Each row has a class, written as a number after it.
[ 392 -158 -197  622   42 -791  295 -177 -362 -287  682 -333 -309  119
 -507  326 -208   51  530  -61  375  203  -10 -118 -207  -98 -234 -591
  231   -8  166  114 -321 -134 -155] => 2
[-120  270  -41  396   51 -150 -121   17 -424  158  175   52   61   83
 -115    8  -65  -81  270 -129   49  200  -62  -26   94   51   67 -176
  364   54    2   95  192 -125 -212] => 0
[  41 -408 -289   36 -129 -222 -317  -50  -49 -160   33 -117   35   34
   76   46   36   26  403 -143 -238  -85 -164  -69   -1  221   49  117
 -189 -145  107  269 -428    6    1] => 4
[  50  276  -10 -552   10  -67  -91 -127  373 -271  130  360 -385   56
 -332   10  425  229 -307  252   -5 -349  119 -230 -179  -50  504 -297
   84  256   73 -229  -78 -356  346] => 4
[ -74 -266  -38  -98 -232 -220 -506   -9  177  -99 -209   -1   94  -95
  138  221  -38  -10  375  -61 -169   93 -158 -203 -155   16  172  246
  -95 -185  108  139 -156   75   32] => 5
[ -70  -44 -157  161  -92   50  158  142 -232  -41   -1   13  134   31
  -71 -169  -16  434 -112 -118  -37  -76  -86   21  -48 -101  -14  231
  -41  -93 -152  239 -188  -82 -130] => 3
[  40 -147   95   42  -89 -311 -258 -254  -53 -203   57  181 -163   73
 -222   99  125  133    1  346 -197 -222 -317  -23 -303   34  333  155
   60   94  166   -5 -311 -198  -49] => 3
[  -2   90  107  173 -103   46  144 -129 -190 -141  -90   42   96  134
   42 -175  151  322 -127  158  -57    2 -221  -55 -188 -230 -109  257
   30   53  -82  -77 -142 -124  -88] => 8
[ 196   63 -113  135   58 -459 -299 -156   82   64  174  -63 -291  -24
 -195  215  120  232  -35   65   86  103  -50 -136 -214  109  475  183
   52   -2  -94  -79    7   70   -2] => 6
[ -57  166   33  292   44  -29 -313 -129 -511  242  153    3  113 -202
   99   47 -195 -136  113 -173   96  186  -34   48  -83   75  -26  150
  315   60  -42  104  200    9 -232] => 3
[  44  218   32  145  -52   54  324  203    1   76  -96   23  -44  140
  -87 -152  145  202   88   29   60 -201 -190  -25  253 -176 -220   -1
   61  251  167   84  -20  -97   19] => 8
[ 115 -158   94  -48 -166   12  -84  226  192   66   65  -87 -127   -7
   92  149 -173 -153  363  110  211  245  -75 -218 -298  -43   59  311
  107   70  160 -193  -75   63   -6] => 6
[ 187  417  300  360  -73  167 -186 -454 -507 -203  170  106 -239 -400
  146  -14  183 -101 -462  142 -102 -197  121  113 -257 -333  123 -200
  262   24  161  244  442 -234  -88] => 5
[  61    5 -143 -420   89 -600 -214   91  592   75   50  -77 -398  -19
 -252  141 -119   88 -148  -22  -28   48  -13 -350   21  110  403  -61
 -162  409  160  213 -266   61  204] => 4
[-499 -100   15 -453 -353 -161 -530  481  -59   88 -150  257  275 -276
  267 -414 -442 -203  674 -364 -325   68  -64 -153 -134  -93  187  311
  446  209  355    7  146   -7  266] => 7
[ -91 -516 -171  198  -30 -187 -424 -276   79 -210    6  -43 -120  189
    0 -210   61  332   13   23 -164 -284 -125    5 -105  241   69  128
 -287  -12  261  323 -573  234  139] => 1
[-107  -77   93  180  202  252 -161   42 -320  349 -174 -242  243  -67
  242 -157 -302   53  349 -217  -55   44 -141   96  188  -26 -307  521
  166  192  -16  -70 -163  335 -191] => 8
[ -10 -505 -236  129 -114 -221 -198 -236 -218 -386   61   71  163  -66
   85   41   99   -4  253 -144 -198 -117   33    3 -285  237   42  228
 -197 -197  159  190 -246   57 -100] => 5
[  17 -230   -2  -32   36 -705 -490  -61  188  -18  -86 -233 -184  -10
   47 -102 -138   76 -355    4  -21  229  -48  -82  -12  113  258  148
 -159  153   75  102   -7  204   -4] => 0
[-138 -438 -269 -201 -143  -73 -460  -80  -95 -255    5   27    6   26
   85   92 -164  -88  245 -109 -295 -102 -163   -9 -428  300   57  164
 -124 -230  157  322 -139  199  -13] => 4
[ -15 -215 -168   34  -73  -93 -408 -274 -275 -239  180  -86  253  138
   63   89 -159 -187  316 -136 -297 -216 -169    3  -29  146  -87   41
 -158 -180  343  130 -381  107  -81] => 1
[ -87  167  -77  207 -109   10  202  148 -219    3 -131 -136  105  105
   59 -113   72  326  -81  -70 -139  139 -107 -160   33 -211  -70   30
   59  -14 -129  224  -14  -22  -45] => 6
[-170  -48   69  131 -236  -89   34  -16 -275 -126 -105  -52  265   42
   52 -247    6  278   96  108 -233  -18 -190  -80 -200 -205  -24   95
  159   61   38   49 -209   17  -76] => 7
[  21 -356 -182   49  -58 -229 -413  -58 -243 -105   75  -38  105   47
  129   11   -9    5  168 -151 -343  -58  -89   -2 -221  205  -20   87
  -49 -189  208  133 -324   93  -48] => 1
[ 268  220  139  101 -234  275  440  150 -239  -70 -230  142  -33  -67
 -347 -311  587  533  899 -231 -131 -121    0  -13 -104 -523   35   71
  372 -212 -443    9 -146 -241  -57] => 0
[  -7 -351   19 -162 -227   78 -299   83 -140 -169   25  -99   35  -44
 -165    9  103   28  356   39 -279 -579 -101  100  -21  172   39   47
 -110  -77  363  410 -344  -51 -107] => 0
[ -65   67  -44   48 -179  -10   67   64 -174  -56  -69  -22  208   11
   27 -153  147  358 -177  -45  -14   39  -69 -197  -66  -89   16  139
  -14   32  -87   83 -101 -100  -77] => 8
[-133 -532 -294   -4  -34 -179 -435  -58 -167 -113  -66   34   97   40
  142  -71 -270 -106  276 -348 -134  -55  -94   41  181  231 -209  -72
 -107  -73  253  316 -413   45   37] => 5
[ -87 -324  225  324 -401 -370   12  -86  773  373 -320  128  238   29
 -175  -29 -190   40  233   68  329  469 -271   42   47   65  -73  517
 -225 -160  -67  -55 -407  343  120] => 4
[ -99  -31 -239   76  -78  117    7  100 -388 -212    0  -68  227   37
  -51  100  237  313 -313  -72   37  138   38  -89  -45   93   11  346
   10  -91 -169   34  -97 -241 -202] => 3
[  30   16    6 -156   -5 -440 -174  178  276   -3  -33  -17 -182   74
 -173   98  151  146  -43  154  -57   94  -22 -256   11  103  243 -121
  -57  237   42  -46 -123    0   25] => 2
[-156  -40  -14   97 -145   83   79   51 -233  -71 -111   29  219 -109
  -61 -177   50  405  -32  -29  -91 -120  -99 -117 -138  -88   25  356
  -54  119  -60  225 -141  -48 -132] => 7
[  32 -214 -249    8  -90 -224 -434   -4  -60 -101  106 -153   21  -42
  127  120   44   38  247 -161 -186 -116  -31  -46   21  184   66   77
  -95 -139  185  208 -217    9    7] => 8
[ 183 -205   72  192 -111 -306 -173  103  174  152    3 -164  -48  -12
  184  145  -34   75   76  201  130  232  -41 -127 -111    6 -215  -15
 -116   78   57  -42 -348  202  -29] => 7
[ -25 -333 -225  106 -118 -165 -466 -213 -270 -298   73   27  156  -85
   89   53   16  -29  219 -126 -350 -206  -51   79 -177  242  -75   82
 -161 -195  158  176 -224  170  -78] => 2
[-137 -275   18  -63  119 -499 -410  -65  283 -232  -77  122 -339   69
 -173  155   -7  245 -181  341   44 -185 -129 -123 -209  170  147  294
 -191  374  254 -115 -135  191  208] => 5
[  70 -481  -21   99  -29 -333  -30 -109   74  -19  101   12  -25   33
    8  183  -27   42   47   96  202   48  -98  -22 -204  189 -277  125
 -114   12  151   63 -437  -63   93] => 3
[  13  180   86  239 -122  -74 -274 -156 -380   91    8  116   69  -47
   30  123  -85 -173  198 -115  -39  237 -134  -29  -68  -87   12   16
  346  -58   92   52   89  -33 -106] => 6
[ -41  -53   44 -168  -27 -280 -210  -38  386  -79  -59  336  -62  -47
 -375  181  114  236   82  151 -174 -275  -96 -179 -151   38  483  156
 -203   76   58  -47 -248 -147  -43] => 5
[ -69 -414 -243  153 -208 -336 -502  -28  -89 -385   42 -102  133  -31
   96   26   69   55  166  -90 -362 -228    6  -32  -28  192 -112 -111
 -274 -114  341  290 -322   85  -68] => 2
[ -99 -113   39  -77   18 -221 -229  -29   94   11  -53  179 -184  -93
 -124   93    2  178  -59  194    3 -140  -92 -112  -48  113  156  118
  -23  253   43   14 -211   29  210] => 5
[  -4  -11   30  197 -118  -16 -373  -76 -371  200  179  209  115 -117
 -107   98 -106 -288  242 -185  229  -44 -122  273  -36  262 -185  125
  340  -94  287   27  228 -134 -170] => 2
[-150  -56   57  186  -76  -71  127   64 -206  -26 -120  -26  161   54
   16 -156   69  586 -182   81   24   12 -150  -23 -139 -182  -87  412
  -38    6 -227  216 -191 -187 -151] => 4
[-148 -272    8  139  -71  -87   53  -73   98   14 -101  -30  -55    0
   85   33 -272 -123   17   73  133  196 -118  -48  -81   97 -175  181
  -44  168  101  218  -95  156   30] => 6
[-235  -29  -23  153 -273    9  186  115 -229  -31  -94  246  305    0
 -253 -119   84  499 -144    5 -147 -194 -125  -33 -185  -83   22  126
   40  -37  -20  351 -288 -220 -224] => 5
[  -1 -166  -69   11  -36   -3  -25 -155 -321 -239 -273  216   73  -82
  446  -38  367   29   17   48   70   88  -24   24 -160   43  -70  406
  167  128  -88   41  185 -151 -133] => 4
[ -10 -321   72 -146 -137   41 -347  -65 -173 -169 -101 -182   80  -59
  102   -4   18  -80  149  -44 -269 -125 -144   -4 -104   79   56  313
 -145 -146  184  226 -152  -75  -88] => 5
[ -59   55  222  160 -190  -11 -272  -17 -294  170  -58  -48  224  -28
  135   67 -148 -246  189   12 -119  174 -212   20  -27  -20  -42  166
  155 -114  114   51   99  -18 -190] => 6
[ 122   58 -126   -1   59    1  -33   35  -20  140  -23 -135   19    2
  -73  -50  273  532 -246 -156   42  124   37  -97  -65  -26  120  378
   93   -2 -206  -36 -274  -62  -53] => 2
[-156 -370 -207  -13   30   -5 -526 -221 -322 -136  165   84   15  215
   57   18  -54   12  274 -273 -182  -27  -37   37 -266  258   99    4
  129 -327  266  307 -315  -26   59] => 5
[ 112 -325 -298  259  -85  -88 -409 -240 -122 -261  -51  -60   15 -114
   99   46  202  111   78 -242  -70 -170   20  -33  -35  120   28  135
  -89  -61  280  228 -198   54 -136] => 5
[  66   12  -77  -93   65 -495 -195   70  219  106  -29   35 -293   25
  -74  132  129  236  -38   78  114   63  -77 -234   90  103  293  -23
   55  271   41   62 -114   -7  167] => 8
[-152   50  213 -153  -55 -598 -345  312  144   13  -96  -39 -150 -219
 -342  296  277  115  -50  270  -92  224  131 -398  -72  295  406  249
 -157  485   12   96   62  -35  -86] => 7
[ -29 -361 -259   48 -156 -114 -476  -79 -108 -269   17   46  144  -22
  107   73    6  118  296 -138 -282 -281 -140  -29 -124  130   42  206
 -131 -146  293  229 -354   55  -75] => 2
[-226  116   29  401 -164  -26 -444   44 -491   39  108  115   93   -4
   -6  -35  -60 -155  491 -202   72  192   32   84   90   93   97   38
  353  -21  164  377  160 -123 -312] => 3
[ 159  184  -88  286   50   39  360  -81 -595 -135 -162 -273    1   28
   43 -152   95  256 -143  -86 -416   83 -199  -61  -24 -224 -324   59
   -3  170 -218  331 -177  172 -248] => 8
[ 105 -214 -382  -83  -35  480 -261 -429 -233 -237  118  392  178   26
   18   73  128  -48  183 -365  -98 -504  -28  176   30  218 -211  273
 -143 -257  272   27 -484   24  201] => 6
[ 255  146  261 -270  145  325 -190 -228  411    7  -48  212 -348   52
 -192  141  338  408 -286  201   98 -342   84 -162  -97 -291  527  -18
   66   63  156    1 -379 -251   24] => 1
[ -10    0  -72  197  -45  155 -119   89 -310 -153  -12   70  -70 -105
    9 -117  262  357  -72   11   -7 -149   19 -111 -214  -40   81  209
   55  171  -42  148   20 -209 -252] => 3
[-176   53  124   60  -36   28 -208  129 -179    9   39  -17  182   23
  -43 -102   58  531   28   10 -120  -93    0  -55  -86 -166   81  277
   33 -100 -108   39 -235 -138  -39] => 2
[-142  -21 -137  240    4   -2 -352 -136 -367  123  111  229  236 -141
   22   91 -100  -76  101 -261  -93  138    3  189 -142  154  -63  271
  278 -159   57   -9   -8 -131 -155] => 7
[-189  -62    5  234 -103  -93   -6  -23 -365 -151  -40   44  187  -18
   87 -312  -35  291 -148   32 -171   24  -91  -39 -241  -64 -113  172
   53  121  -66   34  -55   91  -91] => 2
[-131    9   14  149  -57   76   98  138 -371  -30 -105    2  131  -17
 -142 -130  134  428  -30   -9  -83   -9  -88 -104 -132  -45   25  335
   81  131 -150  152 -119  -53 -195] => 4
[  36 -481 -192  112  -20 -177 -385 -278  -48 -327  -18   73  -88   61
  123  127  -21 -112  302  -58 -170 -137 -141  -87 -308  207   59   90
 -166  -95  317  143 -128  207  -15] => 6
[ 113  100  232 -345 -139 -122 -188  -45  -20   33  114  109 -274 -190
 -287  -32   66 -185 -140  133  118   45  -11 -150 -127   98  321   41
  215  376  128  -55  -42 -247   65] => 4
[-138  114 -109   86 -198   50   44   27 -142  -23  -87  102  360   56
  164  -28  194  120   76   -7 -123  -40 -174  -11   50  -17 -150  408
   25   34   32   64 -146 -212  -95] => 4
[-101 -432  -60  -60  -88 -204 -328 -185 -198 -194   97  -44  -32  -46
 -139 -317 -232   24  416 -106 -114 -281  -94   41 -199  165  117  -30
  -57   35   93  156 -219  113  -63] => 5
[  48   48 -104 -238 -144 -380 -233  -22  323 -103   32  239 -197  115
 -282   97  105   59  -48   67  -90  -24  -96 -214  -42  114  299  -20
 -153  109  111  -38 -252  -42  220] => 6
[ -10 -240  228   47 -171  -87   47   61   74  -83  -61  -34  -34   15
 -121   38   50    1  408  252   23   45  -41  -22 -122   -8   -2   58
  -22   62   42  107 -243  -48 -149] => 7
[ -52  125  -38   26 -201   11  -12  120 -260   -5 -104  -34  193  -57
  -36  -76  162  416  -62  -72   44  -37 -121 -112  -39  -83   55  346
   88   52  -80  235   -7  -84 -165] => 2
[ -11   64   46  339 -150 -239 -385  -46 -344  156   66   97  113 -166
   42   54 -121 -203  161 -193   35  175  -22   25   92   83   21   -6
  144  -34  124  205  162  -77 -231] => 6
[ -56 -277 -299  -37 -129 -199 -398 -147 -205 -312  146   30  104  128
  -37  137   12  -41  325 -143 -174 -157 -118  -81 -171  269   25   43
 -143 -198  216  234 -243   74   28] => 0
